Below is a small trained network, with its code and all its weights. Each question gives an input and a target symbol and asks what happens when units are switched off, that is, made to give their printed mean instead of their output.

import numpy as np


def w(rows, s, z=0):
    codes = np.array(rows[::2]) - 128.0
    scale = np.full(codes.shape[1], s)
    scale[-1] = z or s
    return codes * scale


def f(y):
    return y / 2 * (1 + np.tanh(0.7978845608 * (y + 0.044715 * y**3)))


def softmax(a):
    e = np.exp(a - a.max(-1, keepdims=True))
    return e / e.sum(-1, keepdims=True)


def log_softmax(a):
    a = a - a.max(-1, keepdims=True)
    return a - np.log(np.exp(a).sum(-1, keepdims=True))


def net(x, mask):
    ids = ['ΔΘΛΠαβεζημξτψ'.index(c) for c in x.split()]
    T = len(ids)
    res = E[ids] + P[:T]
    u = 0
    for l in range(2):
        q, k, v = (res @ M[l].T for M in (Q, K, V))
        z = softmax(np.where(np.tri(T) > 0, q @ k.T / 2**0.5, -1e9)) @ v
        res = res + np.where(mask[u], z, O[l][:, -1]) @ O[l][:, :-1]
        u += 1
        y = f(res @ A[l][:, :-1].T + A[l][:, -1])
        res = res + np.where(mask[u : u + 8], y, B[l][:, -1]) @ B[l][:, :-1]
        u += 8
    return log_softmax(res[-1] @ U[:, :-1].T + U[:, -1])


Q, K, V, O, A, B = {}, {}, {}, {}, {}, {}
E = w([
[179,224,213,2,67,239,100,104,15,93,162],'Δ',
[147,164,155,166,78,110,178,69,97,147,183],'Θ',
[116,181,75,93,65,109,130,133,142,211,72],'Λ',
[215,199,157,130,99,79,140,117,180,176,148],'Π',
[169,94,182,150,151,76,135,50,137,89,238],'α',
[86,37,100,93,157,86,87,47,112,91,173],'β',
[90,105,89,137,68,128,172,119,84,134,85],'ε',
[183,62,123,83,179,38,95,100,207,85,164],'ζ',
[160,28,27,62,214,207,51,201,129,188,50],'η',
[148,48,134,154,106,70,192,138,152,54,112],'μ',
[154,212,127,158,28,135,211,121,103,197,82],'ξ',
[89,67,136,152,107,127,160,52,60,86,174],'τ',
[130,142,117,92,128,93,92,62,129,170,182],'ψ',
],0.0065)
P = w([
[150,134,87,174,128,153,83,100,137,120,130],'0',
[121,29,190,31,106,76,185,205,55,179,212],'1',
[57,130,207,70,180,65,156,150,121,149,90],'2',
[221,57,87,56,63,33,169,110,54,151,131],'3',
[183,120,20,138,25,248,84,132,234,56,249],'4',
[106,208,76,191,150,127,19,23,152,68,69],'5',
[1,135,224,67,225,217,225,236,229,172,217],'6',
[75,28,218,9,163,66,236,242,41,251,226],'7',
[242,38,26,84,31,7,109,19,10,184,106],'8',
[75,248,123,205,188,122,14,12,182,27,9],'9',
[169,170,13,149,33,250,13,55,249,3,181],'10',
[42,49,201,56,117,196,213,238,143,200,237],'11',
[211,104,90,183,98,37,73,32,38,165,34],'12',
[124,21,211,60,168,22,223,173,31,241,129],'13',
],0.0059)
Q[0] = w([
[28,81,183,38,71,253,206,244,241,126,249],'L0H0',
[119,27,245,17,176,13,243,228,20,250,145],'L0H0',
],0.0065)
K[0] = w([
[248,2,37,9,10,7,210,153,1,243,236],'L0H0',
[243,145,16,209,13,199,15,16,182,19,80],'L0H0',
],0.0062)
V[0] = w([
[249,208,183,33,238,83,20,23,203,171,230],'L0H0',
[16,63,188,108,180,197,65,44,2,169,205],'L0H0',
],0.005)
O[0] = w([
[106,221,76,71,135,74,180,253,54,13,170,254],'L0H0',
[186,194,35,197,253,134,234,131,72,200,133,173],'L0H0',
],0.0057,0.0025)
A[0] = w([
[83,161,144,83,47,27,134,105,143,2,185,206],'L0N0',
[136,228,192,22,25,166,116,80,88,22,147,226],'L0N1',
[169,103,161,102,157,34,211,121,95,226,196,253],'L0N2',
[161,57,142,120,31,50,127,57,182,173,105,247],'L0N3',
[82,107,117,201,109,140,194,68,178,110,221,237],'L0N4',
[122,93,49,31,202,165,63,182,152,163,48,220],'L0N5',
[174,114,67,121,130,56,170,76,87,77,113,236],'L0N6',
[219,133,38,63,124,152,119,154,106,107,130,237],'L0N7',
],0.0058,0.0054)
B[0] = w([
[116,151,143,116,72,74,64,226,129,56,212,209],'L0N0',
[117,215,171,81,3,213,84,185,138,66,209,201],'L0N1',
[100,67,106,111,114,66,177,163,47,208,153,254],'L0N2',
[116,61,115,182,43,101,24,62,97,200,134,203],'L0N3',
[219,126,65,179,138,109,200,66,215,170,219,187],'L0N4',
[38,117,34,54,185,205,39,202,175,102,58,185],'L0N5',
[146,149,52,205,132,97,53,156,57,96,157,226],'L0N6',
[131,143,99,149,182,214,65,222,96,160,141,223],'L0N7',
],0.0058,0.0079)
Q[1] = w([
[143,234,94,209,117,28,13,47,31,60,22],'L1H0',
[224,227,44,181,176,254,93,61,238,60,153],'L1H0',
],0.0061)
K[1] = w([
[42,230,223,106,225,95,206,29,253,13,50],'L1H0',
[34,41,235,24,144,75,223,189,92,189,144],'L1H0',
],0.0061)
V[1] = w([
[46,255,139,86,70,224,132,140,95,250,49],'L1H0',
[240,216,239,234,28,114,217,104,50,175,192],'L1H0',
],0.0058)
O[1] = w([
[12,13,242,254,43,229,188,217,123,202,210,24],'L1H0',
[47,233,244,224,156,114,20,45,32,122,101,6],'L1H0',
],0.0063,0.0024)
A[1] = w([
[25,154,255,235,103,145,55,85,70,175,117,89],'L1N0',
[152,75,113,72,150,231,144,189,99,128,112,38],'L1N1',
[46,82,195,196,36,155,92,165,173,132,197,41],'L1N2',
[177,97,118,217,186,80,191,38,113,236,94,244],'L1N3',
[222,191,55,85,161,32,157,35,113,153,101,36],'L1N4',
[126,147,47,196,243,109,120,168,81,184,190,183],'L1N5',
[159,226,52,63,190,126,152,212,95,103,139,42],'L1N6',
[191,57,106,81,114,178,163,131,170,154,91,3],'L1N7',
],0.0061,0.004)
B[1] = w([
[234,30,50,166,247,105,133,92,106,58,230,202],'L1N0',
[206,164,216,69,151,133,35,99,117,61,101,191],'L1N1',
[81,63,236,105,47,208,123,103,157,58,55,185],'L1N2',
[13,107,27,20,227,253,15,218,153,173,127,153],'L1N3',
[194,56,226,98,129,133,176,68,142,76,8,189],'L1N4',
[69,157,198,161,156,117,223,197,118,152,27,249],'L1N5',
[47,65,116,216,100,56,153,81,209,29,114,241],'L1N6',
[161,163,233,204,157,123,124,155,37,135,173,181],'L1N7',
],0.006,0.012)
U = w([
[126,41,133,169,130,115,78,50,167,124,156,28],'Δ',
[123,100,18,92,66,65,122,93,196,71,174,36],'Θ',
[139,32,63,161,148,105,255,76,165,168,49,69],'Λ',
[67,78,2,89,138,161,77,131,195,225,187,197],'Π',
[226,147,138,42,82,104,48,26,148,177,96,255],'α',
[70,108,200,220,148,174,193,138,88,140,103,27],'β',
[197,189,83,148,228,76,102,118,66,150,188,128],'ε',
[199,113,96,100,122,147,170,155,136,155,175,148],'ζ',
[18,235,75,212,100,81,204,224,142,172,185,221],'η',
[145,181,237,170,102,95,141,94,74,74,52,46],'μ',
[50,92,192,148,12,153,102,117,207,167,81,167],'ξ',
[111,128,151,55,230,210,47,191,92,102,35,91],'τ',
[102,236,154,37,80,191,45,132,57,34,195,160],'ψ',
],0.0055,0.0053)

Each question gives the input, a string of symbols that net reads in full, and the target symbol t.
The units are the heads (2 rows each of Q, K, V and O) and the neurons (one row each of A and B). Each row of codes is followed by its name. A weight is (code - 128) times the scale printed after its matrix; where a second scale follows, it is the last column's (O, A, B and U).
mask holds one flag per unit, layer by layer, with each layer's heads first. A switched-off unit (its flag False) gives its mean, the last column of its rows in O or B, instead of its output. The means were averaged over made-up inputs and are rounded, as every weight is.
A unit's drop is (log p(t) with every unit on - log p(t) with that unit switched off) / (log p(t) with every unit on - log p(t) with every unit switched off).
The circuit of an input: a set's keep is (log p(t) with only the set's units on - log p(t) with every unit switched off) / (log p(t) with every unit on - log p(t) with every unit switched off). Starting from the 12 units with the biggest drops (on a tie, the unit counted first), units are removed one at a time, each time the one whose removal leaves the highest keep (on an exact tie, the one counted first), for as long as the keep stays at least 0.8.
units of the circuit, in order: the units of the circuit, biggest drop first
most important unit: the unit with the biggest drop
k most important neurons: the k neurons with the biggest drops, biggest first
k most important neurons of layer l: the k neurons of layer l with the biggest drops, biggest first
input ψ η ψ τ Θ β Λ Π Θ Λ Π μ, target ε: 3 most important neurons => L0N5, L1N0, L0N6
input Π Δ Δ Δ Δ ψ ψ, target β: units of the circuit, in order => L1H0, L0N1, L1N2, L1N0
input ψ ε ε μ μ ψ η ζ η, target τ: 3 most important neurons => L1N1, L0N5, L0N7
input τ μ τ β η μ ξ Θ ψ Π Δ τ τ, target ψ: units of the circuit, in order => L0H0, L0N1, L0N0
input μ η β ζ ψ β Λ ξ ξ ζ α, target Δ: units of the circuit, in order => L1N0, L1H0, L0N2, L0H0
input Λ Π ζ, target ξ: units of the circuit, in order => L1H0, L1N2, L0H0, L1N0
input ζ ζ ψ Δ η ε Θ ζ, target ζ: units of the circuit, in order => L1H0, L0N5, L1N7
input ξ ζ Δ, target ψ: units of the circuit, in order => L0N1
input Π ε ψ μ β η ψ α ξ, target ζ: units of the circuit, in order => L1H0, L0N5, L0N2, L1N7
input Λ ζ μ ψ Π Θ ψ η Θ β Π Π ψ Δ, target ψ: units of the circuit, in order => L0H0, L0N1
input τ ψ ξ Λ η, target τ: units of the circuit, in order => L0N5, L1N1
input ξ η ψ Π ε α η ψ Θ μ τ ψ, target ε: 3 most important neurons => L1N0, L0N5, L0N6
input ζ Θ ψ τ, target Θ: units of the circuit, in order => L1H0, L0H0, L1N6, L0N0
input ψ ψ μ Λ Θ τ ψ ζ, target ε: 2 most important neurons of layer 0 => L0N5, L0N4
input η ψ Δ Θ μ Π ψ ζ, target α: most important unit => L0H0
input α Π η Θ ψ ψ α β Λ Θ ξ ξ, target ξ: 3 most important neurons => L1N2, L0N6, L0N7
input τ ψ ψ, target τ: 3 most important neurons of layer 0 => L0N1, L0N0, L0N5
input ξ Θ ζ β, target Δ: 2 most important neurons => L1N0, L1N2
input β ξ ζ Δ τ ξ Π, target β: 2 most important neurons => L1N2, L0N1
input ζ ξ ζ Θ β ξ Θ η ψ, target Δ: 2 most important neurons of layer 0 => L0N3, L0N1
input ψ ξ ζ ζ ζ, target Δ: 2 most important neurons => L1N0, L0N2
input η ε ψ η μ ξ μ τ μ ψ ψ α Λ α, target η: most important unit => L0H0
input ξ μ Θ, target Δ: 2 most important neurons => L1N0, L1N2
input Θ ξ ζ ψ β ε μ τ Δ α α ψ, target β: 2 most important neurons of layer 0 => L0N1, L0N3
input Δ Δ ε Π, target β: 3 most important neurons => L0N2, L1N2, L0N1
input ξ Θ η τ ζ ζ ζ, target τ: 2 most important neurons => L1N3, L0N1
input ξ Π Θ τ α ψ η ε ψ ε Θ β β, target Π: most important neuron => L1N3
input Θ μ β β η β ξ Λ β, target Λ: 2 most important neurons => L0N2, L1N4
input β τ η β η μ α Θ Δ Δ ψ, target ε: 2 most important neurons of layer 0 => L0N5, L0N2
input Π η η β ξ, target ζ: 2 most important neurons => L0N5, L1N7
